[[  7.8  -8.6   2.3  10.4   5.3  -8.5   8.3  -6.0   8.4   7.5]
 [-11.7  -1.7  11.7   2.2  -3.4   0.6  -3.7  -0.1 -13.3  -4.0]
 [ -4.0  -9.7   8.4   3.6  14.7 -10.7   3.3   0.8   5.0  -1.7]
 [  8.1 -63.7  52.4  65.6  35.9 -61.2  41.4 -31.6  18.8  26.4]
 [ 21.5  11.0 -27.3  -9.2   0.6   7.5   2.4   2.0  21.9   6.1]
 [ 11.3 -33.3  23.8  38.1  16.4 -31.5  24.8 -19.9  13.9  19.1]]
->
[[  7.8   2.3   5.3   8.3   8.4]
 [-11.7  11.7  -3.4  -3.7 -13.3]
 [ -4.0   8.4  14.7   3.3   5.0]
 [  8.1  52.4  35.9  41.4  18.8]
 [ 21.5 -27.3   0.6   2.4  21.9]
 [ 11.3  23.8  16.4  24.8  13.9]]

[[ 67.4   7.9 -29.1  15.8   1.5  -1.4 -49.3  44.6  52.3  26.0   0.1]
 [ 51.9  35.0 -13.5 -32.6   1.0  54.1 -25.4 -16.8  64.6 -16.2  37.6]]
->
[[ 67.4 -29.1   1.5 -49.3  52.3   0.1]
 [ 51.9 -13.5   1.0 -25.4  64.6  37.6]]

[[ -0.9   5.8   2.9  14.3  -7.7 -11.6  -0.1   7.8   4.7   8.4   3.2]
 [ 15.5  50.1  35.5  -5.2  28.7  40.9 -23.6 -50.5   1.2  57.6   6.0]
 [ 41.2   6.1  -0.7  11.4 -16.5 -25.6  33.5  15.7  27.5   7.1 -21.3]
 [-31.8  -1.9  24.4  26.3 -35.6   4.9 -34.7  31.6   5.6  12.5  23.6]
 [ 12.0  42.5  28.5 -13.0  32.3  37.1 -18.3 -52.6   0.4  42.8   7.7]
 [ 34.4 -26.2  -3.8 -35.5 -31.5   7.0   5.4  13.6  32.1 -30.3 -25.8]
 [-19.9   0.7 -22.6 -17.6  56.8 -24.2  -1.9  -4.1 -37.1 -43.2  36.9]
 [-25.5   7.8 -38.8  22.8  18.7  -0.7  31.7 -31.5 -44.2  23.3 -24.8]]
->
[[ -0.9   2.9  -7.7  -0.1   4.7   3.2]
 [ 15.5  35.5  28.7 -23.6   1.2   6.0]
 [ 41.2  -0.7 -16.5  33.5  27.5 -21.3]
 [-31.8  24.4 -35.6 -34.7   5.6  23.6]
 [ 12.0  28.5  32.3 -18.3   0.4   7.7]
 [ 34.4  -3.8 -31.5   5.4  32.1 -25.8]
 [-19.9 -22.6  56.8  -1.9 -37.1  36.9]
 [-25.5 -38.8  18.7  31.7 -44.2 -24.8]]

[[ 56.0 -13.1  31.1 -42.0 -10.5  56.1  26.9  18.5  35.4 -25.8 -13.2 -23.5
   25.4 -34.5 -16.2]
 [-10.8 -22.3  34.8 -27.7  -3.7  43.5 -14.8  32.3  28.3 -26.2  13.4 -29.8
  -24.9 -22.5  -1.4]]
->
[[ 56.0  31.1 -10.5  26.9  35.4 -13.2  25.4 -16.2]
 [-10.8  34.8  -3.7 -14.8  28.3  13.4 -24.9  -1.4]]

[[  2.2 -35.5 -47.1   8.9  12.1  -0.1  15.8]
 [ 38.8 -11.3 -51.7 -39.9  24.5   5.9 -33.8]
 [-21.3  25.4  22.8  33.4  10.7  20.8 -15.7]
 [ 38.8  14.5  15.4   3.2  24.9   6.0 -54.1]
 [ 48.3   4.2  33.6  26.0  29.7  10.4  -5.1]
 [ 19.4  -0.4  -8.6  14.7  49.9  16.9 -32.6]]
->
[[  2.2 -47.1  12.1  15.8]
 [ 38.8 -51.7  24.5 -33.8]
 [-21.3  22.8  10.7 -15.7]
 [ 38.8  15.4  24.9 -54.1]
 [ 48.3  33.6  29.7  -5.1]
 [ 19.4  -8.6  49.9 -32.6]]

[[ 21.0  11.7  12.6 -14.6   5.0  27.2 -28.0]
 [  5.3  11.1 -28.9  32.4  -6.1 -12.7  12.9]
 [ 24.4  -2.5   4.6  -1.3   1.4   2.5  46.7]
 [ -7.0 -22.3  10.4  14.1 -16.4  47.5 -32.9]
 [-29.4 -11.5  18.9  -0.3  -5.6 -48.3   2.8]]
->
[[ 21.0  12.6   5.0 -28.0]
 [  5.3 -28.9  -6.1  12.9]
 [ 24.4   4.6   1.4  46.7]
 [ -7.0  10.4 -16.4 -32.9]
 [-29.4  18.9  -5.6   2.8]]

[[ 56.8 -37.0   5.4]
 [ 14.3  13.9 -34.5]
 [-28.8  -3.6  31.7]
 [  5.9 -40.6  26.3]
 [ 24.9  -7.5 -14.9]
 [  4.0   3.6 -12.5]
 [-13.0  26.5  -4.6]
 [ 22.0  36.3 -62.2]
 [-17.1  61.5 -26.3]]
->
[[ 56.8   5.4]
 [ 14.3 -34.5]
 [-28.8  31.7]
 [  5.9  26.3]
 [ 24.9 -14.9]
 [  4.0 -12.5]
 [-13.0  -4.6]
 [ 22.0 -62.2]
 [-17.1 -26.3]]
---
[[-17.5 -10.3  19.6 -54.3   8.6  -1.3 -21.7 -14.4 -31.9  19.6  -3.7  -6.0]
 [ 14.9 -10.4 -13.6   3.3  10.1 -17.6 -22.7 -30.6  -9.4  33.6 -41.1  29.9]]
->
[[ -3.7  -6.0 -17.5 -10.3  19.6 -54.3   8.6  -1.3 -21.7 -14.4 -31.9  19.6]
 [-41.1  29.9  14.9 -10.4 -13.6   3.3  10.1 -17.6 -22.7 -30.6  -9.4  33.6]]

[[-12.5 -22.4   5.3  30.9]
 [ 12.5 -23.4   4.3 -50.3]
 [ -2.5  18.2  45.7  41.5]
 [  2.3  36.8  42.6  32.0]
 [ -6.1  26.3  59.1 -20.4]
 [ 20.5 -38.5  61.2  28.6]
 [  2.7  35.3 -32.4 -30.7]
 [ -9.9  57.5 -13.6  -8.4]
 [ 26.4  57.4   9.2 -37.6]
 [ 54.0 -25.0   2.1  -8.7]
 [-47.8  27.8  -6.6 -44.9]
 [ 18.0 -46.4  52.3 -58.4]]
->
[[  5.3  30.9 -12.5 -22.4]
 [  4.3 -50.3  12.5 -23.4]
 [ 45.7  41.5  -2.5  18.2]
 [ 42.6  32.0   2.3  36.8]
 [ 59.1 -20.4  -6.1  26.3]
 [ 61.2  28.6  20.5 -38.5]
 [-32.4 -30.7   2.7  35.3]
 [-13.6  -8.4  -9.9  57.5]
 [  9.2 -37.6  26.4  57.4]
 [  2.1  -8.7  54.0 -25.0]
 [ -6.6 -44.9 -47.8  27.8]
 [ 52.3 -58.4  18.0 -46.4]]

[[ 28.6  -5.8  57.0]
 [ -5.7  34.6  -6.8]
 [-13.3   0.0 -29.4]]
->
[[ -5.8  57.0  28.6]
 [ 34.6  -6.8  -5.7]
 [  0.0 -29.4 -13.3]]

[[  1.0 -14.4  66.2 -30.1 -13.6 -53.5  -3.5  52.6  -1.2 -45.0  20.8  67.8]
 [ 30.2  16.7 -31.1 -37.5 -13.6  -9.5  16.8  21.3  16.1 -27.2  30.3 -10.0]
 [-28.3  43.4  13.1 -17.7  -8.1   1.5  -3.5 -41.2  -4.7  -3.4  11.4  17.8]
 [-22.4  39.0   4.3 -40.0   2.9  -9.5 -13.7 -41.2   9.2  14.4  -2.9  17.8]]
->
[[ 20.8  67.8   1.0 -14.4  66.2 -30.1 -13.6 -53.5  -3.5  52.6  -1.2 -45.0]
 [ 30.3 -10.0  30.2  16.7 -31.1 -37.5 -13.6  -9.5  16.8  21.3  16.1 -27.2]
 [ 11.4  17.8 -28.3  43.4  13.1 -17.7  -8.1   1.5  -3.5 -41.2  -4.7  -3.4]
 [ -2.9  17.8 -22.4  39.0   4.3 -40.0   2.9  -9.5 -13.7 -41.2   9.2  14.4]]

[[ 15.2  27.2  56.7 -37.7 -39.3]
 [ -0.8  -4.5   6.4 -29.1 -42.0]
 [  2.6 -11.2 -24.2  63.5 -14.3]
 [ 24.0  -8.7  37.1  -9.1 -59.6]
 [  9.8 -45.9  28.8  32.5  -1.8]
 [  3.6  43.7  35.2 -50.0  18.6]
 [-39.7  -2.5 -68.3 -34.7  28.2]]
->
[[-37.7 -39.3  15.2  27.2  56.7]
 [-29.1 -42.0  -0.8  -4.5   6.4]
 [ 63.5 -14.3   2.6 -11.2 -24.2]
 [ -9.1 -59.6  24.0  -8.7  37.1]
 [ 32.5  -1.8   9.8 -45.9  28.8]
 [-50.0  18.6   3.6  43.7  35.2]
 [-34.7  28.2 -39.7  -2.5 -68.3]]

[[ 46.5  -1.5   4.2 -28.4 -38.0  33.3  16.9 -24.5]
 [ 57.0  46.0  24.7 -26.4 -22.3  28.3  24.2   5.4]]
->
[[ 16.9 -24.5  46.5  -1.5   4.2 -28.4 -38.0  33.3]
 [ 24.2   5.4  57.0  46.0  24.7 -26.4 -22.3  28.3]]

[[  5.0   0.9 -47.3   3.1  13.9 -13.8 -27.6   0.2   0.3  -8.4 -15.2   7.7
   32.5  -2.8  -9.6]
 [ 22.9  27.2  11.6  21.0  -4.5   4.5   1.4  -3.4   8.6 -31.5   5.4   5.9
  -25.0  21.2  -4.5]
 [ 24.5  12.2  41.3 -21.0  44.8  -9.5   5.1  29.2  -2.3 -45.1   9.2   3.0
   44.2 -25.1  -7.2]
 [-43.6   6.9  55.1 -10.8 -29.4  44.8  50.1 -27.3  53.9  12.4  48.5  18.9
   53.2   6.7   3.5]]
->
[[ -2.8  -9.6   5.0   0.9 -47.3   3.1  13.9 -13.8 -27.6   0.2   0.3  -8.4
  -15.2   7.7  32.5]
 [ 21.2  -4.5  22.9  27.2  11.6  21.0  -4.5   4.5   1.4  -3.4   8.6 -31.5
    5.4   5.9 -25.0]
 [-25.1  -7.2  24.5  12.2  41.3 -21.0  44.8  -9.5   5.1  29.2  -2.3 -45.1
    9.2   3.0  44.2]
 [  6.7   3.5 -43.6   6.9  55.1 -10.8 -29.4  44.8  50.1 -27.3  53.9  12.4
   48.5  18.9  53.2]]
